Below are the code and all the weights of a small trained network. Each question names an input and a target symbol and asks about switching units off, where a switched-off unit gives its printed mean instead of its output.

import numpy as np


def w(rows, s, z=0):
    codes = np.array(rows[::2]) - 128.0
    scale = np.full(codes.shape[1], s)
    scale[-1] = z or s
    return codes * scale


def f(y):
    return np.maximum(y, 0)


def softmax(a):
    e = np.exp(a - a.max(-1, keepdims=True))
    return e / e.sum(-1, keepdims=True)


def log_softmax(a):
    a = a - a.max(-1, keepdims=True)
    return a - np.log(np.exp(a).sum(-1, keepdims=True))


def net(x, mask):
    ids = ['γδζλμξπσφψω'.index(c) for c in x.split()]
    T = len(ids)
    res = E[ids] + P[:T]
    u = 0
    for l in range(2):
        r = res
        for j in range(3):
            rows = slice(3 * j, 3 * j + 3)
            q, k, v = (r @ M[l][rows].T for M in (Q, K, V))
            z = softmax(np.where(np.tri(T) > 0, q @ k.T / 3**0.5, -1e9)) @ v
            o = O[l][rows]
            res = res + np.where(mask[u + j], z, o[:, -1]) @ o[:, :-1]
        u += 3
        y = f(res @ A[l][:, :-1].T + A[l][:, -1])
        res = res + np.where(mask[u : u + 4], y, B[l][:, -1]) @ B[l][:, :-1]
        u += 4
    return log_softmax(res[-1] @ U[:, :-1].T + U[:, -1])


Q, K, V, O, A, B = {}, {}, {}, {}, {}, {}
E = w([
[99,157,124,210,216,117,116,159,173,163],'γ',
[178,151,131,92,188,65,95,139,91,102],'δ',
[142,109,196,140,126,136,162,127,249,102],'ζ',
[130,66,137,131,191,171,26,194,152,42],'λ',
[152,163,224,194,111,94,68,98,107,69],'μ',
[156,95,63,132,215,150,200,147,113,225],'ξ',
[104,133,141,168,92,176,174,113,29,111],'π',
[228,116,219,166,184,112,210,128,82,191],'σ',
[135,60,135,153,76,58,76,94,106,195],'φ',
[233,126,100,193,107,155,115,156,120,136],'ψ',
[97,76,164,118,167,85,165,36,122,119],'ω',
],0.017)
P = w([
[130,138,81,184,85,22,207,134,137,36],'0',
[150,105,87,200,142,96,151,78,119,58],'1',
[139,102,103,183,138,129,145,97,109,99],'2',
[132,97,131,155,140,168,141,108,118,128],'3',
[125,94,156,119,142,194,142,122,124,156],'4',
[116,91,182,89,147,222,134,144,133,187],'5',
[102,85,209,60,148,255,135,171,128,215],'6',
],0.0094)
Q[0] = w([
[184,134,132,117,155,106,82,92,141,179],'L0H0',
[124,101,147,91,134,113,153,152,132,146],'L0H0',
[157,51,193,209,190,142,182,129,112,130],'L0H0',
[90,186,126,88,136,56,198,114,160,239],'L0H1',
[85,118,78,171,228,128,4,165,211,153],'L0H1',
[247,127,69,216,142,172,136,174,119,179],'L0H1',
[69,138,125,72,150,117,92,98,199,131],'L0H2',
[97,165,104,103,94,125,112,153,142,94],'L0H2',
[63,172,101,128,148,140,120,131,126,110],'L0H2',
],0.014)
K[0] = w([
[100,143,114,115,105,147,144,124,100,105],'L0H0',
[142,136,119,164,129,160,119,128,120,112],'L0H0',
[104,52,146,86,142,190,69,156,115,87],'L0H0',
[105,65,131,117,182,77,180,117,123,249],'L0H1',
[88,147,76,141,178,96,59,180,219,136],'L0H1',
[230,119,52,169,107,111,149,134,148,152],'L0H1',
[103,186,136,136,85,105,157,102,118,154],'L0H2',
[133,122,110,125,127,81,143,131,145,136],'L0H2',
[142,126,137,178,127,87,127,122,151,157],'L0H2',
],0.018)
V[0] = w([
[35,92,100,69,127,111,121,89,49,91],'L0H0',
[120,145,65,88,165,71,54,144,102,85],'L0H0',
[108,102,134,115,131,121,148,38,229,121],'L0H0',
[120,147,126,81,158,183,209,174,148,71],'L0H1',
[131,82,237,122,152,252,120,254,110,232],'L0H1',
[123,110,133,151,89,139,132,143,158,145],'L0H1',
[112,75,101,162,115,153,90,190,129,124],'L0H2',
[132,80,167,131,97,166,141,163,160,78],'L0H2',
[74,85,79,86,149,99,123,165,76,69],'L0H2',
],0.0056)
O[0] = w([
[111,84,156,32,176,94,77,227,24,89,140],'L0H0',
[85,220,165,29,140,64,123,136,100,211,107],'L0H0',
[46,90,185,173,95,154,181,225,253,145,83],'L0H0',
[152,82,128,191,98,90,74,87,134,121,118],'L0H1',
[175,172,31,163,155,64,96,33,66,11,174],'L0H1',
[152,143,152,132,161,101,143,149,103,148,131],'L0H1',
[118,98,28,92,100,162,22,17,134,93,243],'L0H2',
[124,140,105,118,127,188,71,20,187,128,250],'L0H2',
[124,127,147,45,195,149,80,138,78,141,157],'L0H2',
],0.0047,0.0016)
A[0] = w([
[138,100,162,70,80,98,62,123,183,112,139],'L0N0',
[124,102,137,93,184,137,108,119,120,185,128],'L0N1',
[123,139,91,120,141,213,66,183,142,198,42],'L0N2',
[75,218,126,1,118,191,118,122,119,183,1],'L0N3',
],0.0088,0.0056)
B[0] = w([
[150,129,82,215,173,152,149,113,83,135,207],'L0N0',
[98,132,141,101,56,170,142,123,120,85,253],'L0N1',
[93,86,215,100,142,118,132,127,65,128,173],'L0N2',
[254,49,201,111,108,158,167,139,166,155,151],'L0N3',
],0.0095,0.0032)
Q[1] = w([
[168,23,235,135,175,238,140,2,80,58],'L1H0',
[88,79,54,55,84,40,100,85,176,77],'L1H0',
[49,59,216,84,225,236,19,121,212,190],'L1H0',
[28,187,127,151,68,129,146,46,60,143],'L1H1',
[60,58,145,148,104,232,187,99,24,166],'L1H1',
[102,141,170,12,123,108,117,37,171,166],'L1H1',
[16,67,184,96,128,168,232,92,57,76],'L1H2',
[15,170,147,109,147,131,62,115,137,85],'L1H2',
[180,161,52,158,101,155,136,112,37,95],'L1H2',
],0.011)
K[1] = w([
[96,88,155,130,173,183,83,144,120,51],'L1H0',
[138,88,124,87,38,109,164,209,130,143],'L1H0',
[69,178,170,147,150,181,111,177,151,132],'L1H0',
[137,101,140,124,120,144,93,212,79,79],'L1H1',
[104,62,84,125,161,181,64,139,102,134],'L1H1',
[100,126,144,127,113,117,159,249,143,126],'L1H1',
[85,53,166,110,133,122,167,113,93,122],'L1H2',
[74,155,130,107,121,111,79,152,146,114],'L1H2',
[158,130,79,112,144,133,123,94,73,96],'L1H2',
],0.017)
V[1] = w([
[72,172,89,198,69,143,134,221,87,107],'L1H0',
[167,111,227,89,37,220,126,58,98,254],'L1H0',
[131,87,46,93,145,211,191,158,111,169],'L1H0',
[169,33,91,131,167,73,74,125,179,225],'L1H1',
[233,106,127,100,143,105,56,165,167,60],'L1H1',
[152,153,33,36,194,106,223,155,180,31],'L1H1',
[133,179,143,176,221,110,113,194,135,193],'L1H2',
[129,103,56,117,158,86,146,4,180,91],'L1H2',
[179,98,164,57,202,98,88,82,79,118],'L1H2',
],0.0066)
O[1] = w([
[147,85,110,125,181,139,54,44,97,111,163],'L1H0',
[201,70,147,114,65,169,116,217,63,73,2],'L1H0',
[185,42,17,38,131,119,230,95,131,139,120],'L1H0',
[98,145,42,177,44,34,97,230,122,149,114],'L1H1',
[185,184,129,97,25,151,169,165,171,147,136],'L1H1',
[129,164,135,148,190,253,132,203,117,168,49],'L1H1',
[195,163,130,132,61,158,207,74,70,119,74],'L1H2',
[61,104,180,116,198,122,177,198,79,131,152],'L1H2',
[83,135,124,222,135,54,219,130,184,119,143],'L1H2',
],0.0066,0.0046)
A[1] = w([
[237,158,53,148,117,163,67,94,137,125,117],'L1N0',
[189,178,105,86,220,38,90,189,91,64,59],'L1N1',
[128,136,2,111,144,146,197,151,70,123,4],'L1N2',
[115,195,168,113,117,173,170,163,210,140,36],'L1N3',
],0.0081,0.0029)
B[1] = w([
[9,210,137,78,58,146,203,176,109,31,254],'L1N0',
[240,209,159,59,66,111,188,108,212,253,182],'L1N1',
[128,164,171,231,125,173,1,249,94,133,218],'L1N2',
[252,101,80,81,128,112,36,114,125,153,193],'L1N3',
],0.0076,0.0038)
U = w([
[2,178,59,190,170,117,120,85,176,147,252],'γ',
[120,163,151,45,105,146,95,145,82,211,230],'δ',
[144,53,103,189,81,185,109,138,239,114,105],'ζ',
[90,103,109,149,117,121,111,145,140,107,65],'λ',
[74,148,224,200,93,110,64,138,121,91,9],'μ',
[84,97,107,183,135,149,108,195,89,156,86],'ξ',
[140,77,100,107,158,164,102,99,33,74,128],'π',
[136,94,143,239,101,113,229,134,118,126,17],'σ',
[113,67,71,171,58,47,83,143,99,121,121],'φ',
[58,135,88,149,40,158,155,165,132,76,170],'ψ',
[3,51,210,126,129,104,168,221,152,122,130],'ω',
],0.005,0.004)

Each question gives the input, a string of symbols that net reads in full, and the target symbol t.
The units are the heads (3 rows each of Q, K, V and O) and the neurons (one row each of A and B). Each row of codes is followed by its name. A weight is (code - 128) times the scale printed after its matrix; where a second scale follows, it is the last column's (O, A, B and U).
mask holds one flag per unit, layer by layer, with each layer's heads first. A switched-off unit (its flag False) gives its mean, the last column of its rows in O or B, instead of its output. The means were averaged over made-up inputs and are rounded, as every weight is.
A unit's drop is (log p(t) with every unit on - log p(t) with that unit switched off) / (log p(t) with every unit on - log p(t) with every unit switched off).
The circuit of an input: a set's keep is (log p(t) with only the set's units on - log p(t) with every unit switched off) / (log p(t) with every unit on - log p(t) with every unit switched off). Starting from the 12 units with the biggest drops (on a tie, the unit counted first), units are removed one at a time, each time the one whose removal leaves the highest keep (on an exact tie, the one counted first), for as long as the keep stays at least 0.8.
circuit, biggest first: the units of the circuit, biggest drop first
unit that matters most: the unit with the biggest drop
top k neurons: the k neurons with the biggest drops, biggest first
top k neurons in layer l: the k neurons of layer l with the biggest drops, biggest first
drop when u is switched off: that unit's drop, to one decimal
input ψ π ψ λ δ ξ ζ, target γ: top 2 neurons	L0N0; L0N3
input φ ψ λ ω ψ, target δ: unit that matters most	L1H1
input μ ζ μ π γ φ σ, target σ: circuit, biggest first	L0H1; L1H2; L1H0
input ω ψ φ ξ ξ δ π, target π: circuit, biggest first	L0H1; L1H1
input μ ξ π ω π π φ, target φ: circuit, biggest first	L1H1; L0N0
input ψ ω π λ, target γ: circuit, biggest first	L0H1; L1H0; L1H2
input ζ π ψ λ ζ ψ, target δ: circuit, biggest first	L1H1; L0H1; L0N2; L0H0
input ω φ φ ζ λ φ λ, target φ: circuit, biggest first	L0H2; L1H1
input π π φ π, target φ: circuit, biggest first	L1H1; L0H0; L0N0
input ψ ψ μ π φ δ ω, target ω: circuit, biggest first	L1H2; L1H0; L0H0
input φ λ ξ γ ψ ψ ζ, target γ: circuit, biggest first	L1H0; L0N0
input ω π π ω, target π: circuit, biggest first	L1H1; L1H0
input ω π φ π, target φ: circuit, biggest first	L1H1; L0H0
input λ ξ ζ π σ, target γ: unit that matters most	L0H1
input ω ψ ψ π λ ω, target δ: top 2 neurons	L0N1; L1N3
input ω σ ψ λ γ ω, target δ: circuit, biggest first	L1H1; L0H1; L0H0; L1H2
input δ φ ξ ψ ξ ω, target ω: circuit, biggest first	L1H2; L1H0
input π ω π ξ φ π ω, target π: circuit, biggest first	L0H1; L1H0
input γ ω ψ μ γ, target ω: top 2 neurons in layer 0	L0N2; L0N0
input φ π π ω σ φ π, target ω: circuit, biggest first	L1H2
input π π γ ψ π λ π, target ζ: top 2 neurons in layer 1	L1N3; L1N0
input ξ ψ μ σ δ φ, target φ: top 2 neurons	L0N0; L1N0
input ξ π μ λ π, target δ: top 2 neurons	L1N3; L0N3
input π π ψ, target ψ: drop when L0H1 is switched off	0.1
input π λ σ μ ξ ζ δ, target γ: drop when L1H2 is switched off	0.4
input ζ δ ω σ π ψ π, target ψ: drop when L1H1 is switched off	0.6
input ω φ π ξ π, target ξ: unit that matters most	L1N2
input σ π π π ψ ψ π, target ψ: drop when L0H2 is switched off	0.3
